Below is a small trained network, with its code and all its weights. Each question gives an input and a target symbol and asks what happens when units are switched off, that is, made to give their printed mean instead of their output.

import numpy as np


def w(rows, s, z=0):
    codes = np.array(rows[::2]) - 128.0
    scale = np.full(codes.shape[1], s)
    scale[-1] = z or s
    return codes * scale


def norm(h):
    return h / np.sqrt((h * h).mean(-1, keepdims=True) + 1e-5)


def f(y):
    return np.maximum(y, 0)


def softmax(a):
    e = np.exp(a - a.max(-1, keepdims=True))
    return e / e.sum(-1, keepdims=True)


def log_softmax(a):
    a = a - a.max(-1, keepdims=True)
    return a - np.log(np.exp(a).sum(-1, keepdims=True))


def net(x, mask):
    ids = ['βεηλπτω'.index(c) for c in x.split()]
    T = len(ids)
    res = E[ids] + P[:T]
    r = norm(res)
    for j in range(3):
        rows = slice(3 * j, 3 * j + 3)
        q, k, v = (r @ M[0][rows].T for M in (Q, K, V))
        z = softmax(np.where(np.tri(T) > 0, q @ k.T / 3**0.5, -1e9)) @ v
        o = O[0][rows]
        res = res + np.where(mask[j], z, o[:, -1]) @ o[:, :-1]
    y = f(norm(res) @ A[0][:, :-1].T + A[0][:, -1])
    res = res + np.where(mask[3:7], y, B[0][:, -1]) @ B[0][:, :-1]
    return log_softmax(norm(res)[-1] @ U[:, :-1].T + U[:, -1])


Q, K, V, O, A, B = {}, {}, {}, {}, {}, {}
E = w([
[107,162,149],'β',
[163,197,131],'ε',
[93,202,82],'η',
[4,76,58],'λ',
[122,145,150],'π',
[139,137,123],'τ',
[143,152,131],'ω',
],0.016)
P = w([
[160,50,101],'0',
[196,200,104],'1',
[196,207,112],'2',
[192,216,116],'3',
[184,220,114],'4',
[178,229,114],'5',
[166,230,110],'6',
[163,241,108],'7',
[159,241,109],'8',
[156,253,106],'9',
],0.0055)
Q[0] = w([
[60,195,210],'h1',
[166,125,89],'h1',
[221,105,34],'h1',
[42,190,58],'h2',
[132,61,187],'h2',
[210,72,69],'h2',
[104,220,85],'h3',
[179,187,197],'h3',
[112,28,255],'h3',
],0.013)
K[0] = w([
[138,65,56],'h1',
[215,250,135],'h1',
[167,244,171],'h1',
[136,79,115],'h2',
[83,148,98],'h2',
[100,140,96],'h2',
[47,13,57],'h3',
[158,82,128],'h3',
[190,192,147],'h3',
],0.017)
V[0] = w([
[42,83,60],'h1',
[223,148,178],'h1',
[61,131,160],'h1',
[47,161,123],'h2',
[104,44,221],'h2',
[109,119,91],'h2',
[129,253,48],'h3',
[77,181,166],'h3',
[137,126,59],'h3',
],0.012)
O[0] = w([
[144,118,210,14],'h1',
[163,91,28,209],'h1',
[136,151,157,79],'h1',
[128,51,115,3],'h2',
[84,171,102,67],'h2',
[83,135,148,27],'h2',
[214,41,183,109],'h3',
[58,56,67,125],'h3',
[254,146,120,167],'h3',
],0.0084,0.0033)
A[0] = w([
[150,36,91,171],'n1',
[153,118,184,2],'n2',
[65,122,2,19],'n3',
[177,191,147,194],'n4',
],0.0095,0.0036)
B[0] = w([
[49,130,155,205],'n1',
[124,116,200,147],'n2',
[116,44,238,228],'n3',
[3,84,179,252],'n4',
],0.011,0.0047)
U = w([
[145,228,136,47],'β',
[187,207,69,147],'ε',
[4,188,54,126],'η',
[4,29,118,3],'λ',
[156,127,181,189],'π',
[146,44,83,181],'τ',
[98,116,74,141],'ω',
],0.011,0.003)

Each question gives the input, a string of symbols that net reads in full, and the target symbol t.
The units are the heads (3 rows each of Q, K, V and O) and the neurons (one row each of A and B). Each row of codes is followed by its name. A weight is (code - 128) times the scale printed after its matrix; where a second scale follows, it is the last column's (O, A, B and U).
mask holds one flag per unit, heads first, then neurons. A switched-off unit (its flag False) gives its mean, the last column of its rows in O or B, instead of its output. The means were averaged over made-up inputs and are rounded, as every weight is.
A unit's drop is (log p(t) with every unit on - log p(t) with that unit switched off) / (log p(t) with every unit on - log p(t) with every unit switched off).
The circuit of an input: a set's keep is (log p(t) with only the set's units on - log p(t) with every unit switched off) / (log p(t) with every unit on - log p(t) with every unit switched off). Starting from all 7 units, units are removed one at a time, each time the one whose removal leaves the highest keep (on an exact tie, the one counted first), for as long as the keep stays at least 0.8.
units of the circuit, in order: the units of the circuit, biggest drop first
k most important neurons: the k neurons with the biggest drops, biggest first
which heads matter: for each layer, one digit per head in row order, 1 if its drop is at least 0.15 and else 0, layers parted by /
drop when u is switched off: that unit's drop, to one decimal
input τ π ω η β π τ π λ ε, target ε: which heads matter -> 101
input ω π τ, target ε: units of the circuit, in order -> [h3; h1]
input ω λ π π τ ε τ, target τ: units of the circuit, in order -> [h1; h3]
input ε η ω π η η β, target τ: units of the circuit, in order -> [h3]
input π π π π π ω, target η: which heads matter -> 001
input ε π τ ω, target τ: which heads matter -> 100
input β π η ε τ ε ω ε π ω, target λ: 2 most important neurons -> [n3; n1]
input ω τ τ π π ω π π ε β, target ε: units of the circuit, in order -> [h3; h1]
input ω β ε ε π ω π ω, target ε: which heads matter -> 101
input ε ω ε π π π, target τ: units of the circuit, in order -> [h1; h3]
input β ε ω ω π π, target λ: 2 most important neurons -> [n3; n1]
input τ π π, target β: 2 most important neurons -> [n3; n4]
input β π ε, target λ: drop when h3 is switched off -> 0.6
input η η τ ω η τ β, target π: units of the circuit, in order -> [h3]
input β ω π ω, target λ: drop when n3 is switched off -> 0.3
input ω ε π, target ε: drop when h3 is switched off -> 1.2
